Below are the code and all the weights of a small trained network. Each question names an input and a target symbol and asks about switching units off, where a switched-off unit gives its printed mean instead of its output.

import numpy as np


def w(rows, s, z=0):
    codes = np.array(rows[::2]) - 128.0
    scale = np.full(codes.shape[1], s)
    scale[-1] = z or s
    return codes * scale


def f(y):
    return np.maximum(y, 0)


def softmax(a):
    e = np.exp(a - a.max(-1, keepdims=True))
    return e / e.sum(-1, keepdims=True)


def log_softmax(a):
    a = a - a.max(-1, keepdims=True)
    return a - np.log(np.exp(a).sum(-1, keepdims=True))


def net(x, mask):
    ids = ['ΞΩβγδηθλτφψ'.index(c) for c in x.split()]
    T = len(ids)
    res = E[ids] + P[:T]
    u = 0
    for l in range(3):
        q, k, v = (res @ M[l].T for M in (Q, K, V))
        z = softmax(np.where(np.tri(T) > 0, q @ k.T / 2**0.5, -1e9)) @ v
        res = res + np.where(mask[u], z, O[l][:, -1]) @ O[l][:, :-1]
        u += 1
        y = f(res @ A[l][:, :-1].T + A[l][:, -1])
        res = res + np.where(mask[u : u + 8], y, B[l][:, -1]) @ B[l][:, :-1]
        u += 8
    return log_softmax(res[-1] @ U[:, :-1].T + U[:, -1])


Q, K, V, O, A, B = {}, {}, {}, {}, {}, {}
E = w([
[177,129,130,134,117,177,173,125,58,181,133,115],'Ξ',
[164,67,125,133,187,218,198,175,172,147,148,110],'Ω',
[215,149,166,108,168,115,120,96,60,58,133,138],'β',
[137,120,96,83,86,78,169,53,119,55,136,191],'γ',
[128,146,135,131,41,140,92,108,131,161,78,94],'δ',
[139,139,149,96,122,153,175,123,81,136,176,101],'η',
[125,113,109,197,131,95,69,215,147,59,109,110],'θ',
[133,152,168,186,59,144,158,102,151,86,139,157],'λ',
[116,84,151,127,215,181,134,128,214,106,135,58],'τ',
[161,93,165,202,117,167,123,119,221,151,121,254],'φ',
[144,180,120,167,126,110,38,41,60,119,178,151],'ψ',
],0.022)
P = w([
[68,134,134,154,178,52,206,100,63,92,2,153],'0',
[242,141,110,121,67,191,78,81,147,121,122,137],'1',
[242,147,116,142,68,172,60,90,127,128,99,129],'2',
[240,146,106,132,65,166,53,80,90,153,97,116],'3',
[161,165,11,92,121,145,69,60,164,121,135,79],'4',
[175,147,89,82,103,151,100,99,141,111,110,127],'5',
[213,136,91,89,127,151,91,105,107,91,125,139],'6',
[197,139,87,63,136,152,101,87,112,86,146,104],'7',
[199,146,115,107,112,137,84,103,103,107,109,151],'8',
],0.0086)
Q[0] = w([
[25,95,122,111,179,124,124,206,170,155,162,182],'L0H1',
[156,216,254,139,118,183,115,138,125,181,169,96],'L0H1',
],0.0086)
K[0] = w([
[186,112,162,106,52,156,55,126,240,112,178,100],'L0H1',
[1,52,178,191,94,32,171,141,141,134,65,126],'L0H1',
],0.0082)
V[0] = w([
[179,205,58,122,202,203,1,146,75,173,28,208],'L0H1',
[62,101,144,200,93,175,130,192,114,234,89,61],'L0H1',
],0.004)
O[0] = w([
[172,153,200,145,118,58,142,211,120,20,147,163,253],'L0H1',
[197,46,120,149,76,78,114,75,247,144,111,26,6],'L0H1',
],0.015,0.0019)
A[0] = w([
[143,216,126,48,64,69,195,151,26,69,135,130,224],'L0N1',
[107,24,128,140,235,163,85,100,215,200,124,190,48],'L0N2',
[75,140,32,110,29,114,130,67,96,61,154,235,150],'L0N3',
[146,163,154,89,176,196,137,192,122,123,188,123,155],'L0N4',
[80,114,119,15,207,66,129,58,141,162,80,106,2],'L0N5',
[161,150,191,136,103,248,112,36,148,80,134,90,225],'L0N6',
[254,133,83,125,76,147,228,122,119,165,74,234,197],'L0N7',
[194,93,20,149,86,132,116,102,70,95,126,67,240],'L0N8',
],0.0054,0.0021)
B[0] = w([
[111,149,112,155,87,90,112,164,101,217,143,59,246],'L0N1',
[148,129,90,138,163,95,58,255,159,161,193,59,152],'L0N2',
[195,61,126,165,157,106,95,197,75,166,52,121,220],'L0N3',
[109,140,146,212,96,152,68,103,150,150,65,152,176],'L0N4',
[95,195,59,133,187,122,64,123,62,84,152,109,135],'L0N5',
[161,175,124,153,110,163,85,130,12,201,103,137,233],'L0N6',
[110,115,139,91,168,95,145,143,105,113,155,90,213],'L0N7',
[97,109,245,130,54,180,156,133,151,76,162,159,201],'L0N8',
],0.0077,0.011)
Q[1] = w([
[112,196,159,125,76,131,184,99,176,165,120,148],'L1H1',
[157,87,254,193,82,172,50,60,74,236,113,105],'L1H1',
],0.0061)
K[1] = w([
[135,138,71,138,107,148,161,131,140,119,1,114],'L1H1',
[81,120,148,185,157,70,149,71,121,124,55,75],'L1H1',
],0.0073)
V[1] = w([
[112,161,150,25,142,114,125,171,148,79,122,166],'L1H1',
[84,94,84,254,130,68,21,118,209,78,56,174],'L1H1',
],0.0062)
O[1] = w([
[2,55,84,243,79,49,205,184,52,217,130,114,2],'L1H1',
[62,189,178,118,145,135,225,172,204,191,161,127,165],'L1H1',
],0.0097,0.0071)
A[1] = w([
[131,120,114,125,133,136,50,146,99,187,166,142,81],'L1N1',
[152,183,84,138,49,96,159,162,69,142,132,138,118],'L1N2',
[126,87,146,146,237,145,106,131,176,190,133,176,149],'L1N3',
[177,101,125,125,153,99,142,127,104,114,115,91,163],'L1N4',
[104,145,164,174,148,2,107,126,163,183,127,121,25],'L1N5',
[179,165,143,125,147,171,112,86,130,118,75,173,42],'L1N6',
[129,147,201,86,131,119,148,82,162,89,193,113,253],'L1N7',
[171,72,108,130,120,171,82,149,190,99,154,113,76],'L1N8',
],0.0081,0.0026)
B[1] = w([
[43,126,211,57,140,185,161,148,97,111,142,42,226],'L1N1',
[103,56,156,26,174,166,134,154,212,100,158,86,231],'L1N2',
[156,125,25,201,108,180,197,138,89,102,112,52,161],'L1N3',
[46,113,137,181,56,128,61,141,182,137,78,131,162],'L1N4',
[203,143,213,156,113,161,221,108,149,40,152,126,153],'L1N5',
[93,129,106,62,89,211,191,172,118,137,141,190,247],'L1N6',
[67,116,171,179,88,155,72,99,127,168,54,165,201],'L1N7',
[121,1,184,131,214,64,214,142,97,131,153,114,192],'L1N8',
],0.0072,0.014)
Q[2] = w([
[83,47,3,172,239,63,142,161,139,114,75,164],'L2H1',
[184,85,95,227,67,191,78,90,81,166,153,91],'L2H1',
],0.0054)
K[2] = w([
[163,111,133,114,125,171,81,172,154,148,165,141],'L2H1',
[135,138,88,158,120,137,140,124,157,149,1,84],'L2H1',
],0.0083)
V[2] = w([
[220,151,207,139,146,141,174,189,96,93,120,206],'L2H1',
[133,24,2,145,227,94,235,185,137,147,44,166],'L2H1',
],0.0057)
O[2] = w([
[69,102,17,184,158,166,97,37,254,126,145,81,246],'L2H1',
[135,59,165,103,112,204,63,236,187,170,147,114,18],'L2H1',
],0.0093,0.012)
A[2] = w([
[178,187,137,66,65,74,126,198,66,85,85,180,133],'L2N1',
[129,102,138,185,159,136,182,59,164,168,130,97,96],'L2N2',
[104,133,195,160,113,70,97,85,142,164,157,144,104],'L2N3',
[162,95,188,96,77,60,70,155,143,92,128,122,175],'L2N4',
[128,132,99,133,168,82,106,250,129,166,117,102,10],'L2N5',
[136,1,97,105,181,145,99,189,131,122,168,81,86],'L2N6',
[132,155,156,114,145,132,22,99,136,150,151,76,190],'L2N7',
[135,146,81,46,123,112,141,108,91,146,138,153,7],'L2N8',
],0.0074,0.0017)
B[2] = w([
[148,107,118,154,188,106,178,76,169,232,186,13,195],'L2N1',
[191,156,180,116,171,115,120,137,85,101,132,142,240],'L2N2',
[74,116,177,161,125,208,185,154,138,104,164,71,165],'L2N3',
[126,159,49,128,32,173,68,150,168,52,133,176,169],'L2N4',
[123,58,135,153,183,220,197,135,155,164,154,154,156],'L2N5',
[94,167,138,80,107,40,122,86,46,149,160,183,250],'L2N6',
[165,108,89,191,191,91,142,136,90,154,107,136,216],'L2N7',
[159,55,164,39,167,102,136,167,184,99,1,150,154],'L2N8',
],0.008,0.014)
U = w([
[150,38,65,218,54,190,136,129,90,56,140,84,155],'Ξ',
[182,149,193,86,132,91,73,150,154,77,112,192,213],'Ω',
[65,137,91,181,77,165,141,196,76,73,88,85,187],'β',
[141,148,170,122,160,111,160,182,129,148,74,179,117],'γ',
[126,153,175,182,73,102,144,80,80,167,92,180,127],'δ',
[253,64,161,140,159,100,112,133,136,103,74,119,205],'η',
[120,54,184,174,152,178,124,137,190,79,139,128,3],'θ',
[174,122,108,131,161,193,135,107,158,123,59,202,46],'λ',
[243,192,129,136,120,147,118,181,135,145,124,111,131],'τ',
[134,83,138,149,132,106,92,69,157,174,151,174,116],'φ',
[186,212,104,45,127,119,144,138,152,66,217,105,102],'ψ',
],0.0051,0.0025)

Each question gives the input, a string of symbols that net reads in full, and the target symbol t.
The units are the heads (2 rows each of Q, K, V and O) and the neurons (one row each of A and B). Each row of codes is followed by its name. A weight is (code - 128) times the scale printed after its matrix; where a second scale follows, it is the last column's (O, A, B and U).
mask holds one flag per unit, layer by layer, with each layer's heads first. A switched-off unit (its flag False) gives its mean, the last column of its rows in O or B, instead of its output. The means were averaged over made-up inputs and are rounded, as every weight is.
A unit's drop is (log p(t) with every unit on - log p(t) with that unit switched off) / (log p(t) with every unit on - log p(t) with every unit switched off).
The circuit of an input: a set's keep is (log p(t) with only the set's units on - log p(t) with every unit switched off) / (log p(t) with every unit on - log p(t) with every unit switched off). Starting from the 12 units with the biggest drops (on a tie, the unit counted first), units are removed one at a time, each time the one whose removal leaves the highest keep (on an exact tie, the one counted first), for as long as the keep stays at least 0.8.
units of the circuit, in order: the units of the circuit, biggest drop first
most important unit: the unit with the biggest drop
top k neurons: the k neurons with the biggest drops, biggest first
k most important neurons of layer l: the k neurons of layer l with the biggest drops, biggest first
input λ Ξ θ, target Ξ: top neuron : (L0N3)
input δ δ δ Ω, target η: units of the circuit, in order : (L0H1; L1N8; L2N2)
input Ξ Ξ δ τ δ δ δ θ θ, target Ξ: top 2 neurons : (L1N2; L2N4)
input β δ Ξ, target β: units of the circuit, in order : (L0H1; L1H1)
input λ τ Ω, target ψ: units of the circuit, in order : (L2N6; L0N2; L0H1; L1H1)
input δ δ φ γ ψ ψ λ ψ η, target δ: 3 most important neurons of layer 1 : (L1N7; L1N2; L1N8)
input η λ λ λ φ δ, target η: units of the circuit, in order : (L2H1; L1H1; L2N8; L0H1)
input Ω λ δ, target Ω: top 3 neurons : (L1N8; L2N6; L1N3)
input Ω τ λ λ δ λ β, target Ω: top 3 neurons : (L1N8; L1N3; L0N6)
input ψ τ λ δ δ τ ψ, target ψ: top 2 neurons : (L0N1; L1N5)
input λ δ Ξ, target λ: units of the circuit, in order : (L0H1; L1H1; L1N6; L2N8)
input φ ψ γ, target ψ: units of the circuit, in order : (L0H1; L1N2; L0N1)
input τ λ θ λ ψ λ δ ψ, target τ: top 2 neurons : (L1N3; L2N1)
input δ φ λ δ δ τ θ Ω, target η: units of the circuit, in order : (L0H1; L1N8; L1N6)
input γ θ λ δ θ λ θ, target θ: 3 most important neurons of layer 2 : (L2N6; L2N3; L2N7)
input δ δ η, target δ: top 2 neurons : (L1N7; L0N3)
input β δ φ τ δ φ θ η λ, target β: 2 most important neurons of layer 1 : (L1N1; L1N8)
input φ λ τ φ Ξ ψ θ δ η, target φ: most important unit : L2H1
input Ω λ δ δ, target Ω: top 2 neurons : (L1N8; L2N6)
input φ Ω λ δ τ β λ δ δ, target φ: top 3 neurons : (L2N6; L1N5; L1N3)
input δ δ τ δ τ δ ψ δ δ, target δ: top 3 neurons : (L1N7; L0N3; L1N2)
input ψ λ δ γ λ γ δ τ λ, target ψ: most important unit : L0N1
input β λ δ, target β: top 2 neurons : (L0N1; L1N1)
input Ω ψ λ λ τ δ β φ λ, target Ω: 3 most important neurons of layer 1 : (L1N3; L1N8; L1N6)
input η Ω δ δ λ, target η: top 2 neurons : (L2N8; L2N1)
input τ ψ δ, target τ: 2 most important neurons of layer 2 : (L2N1; L2N4)
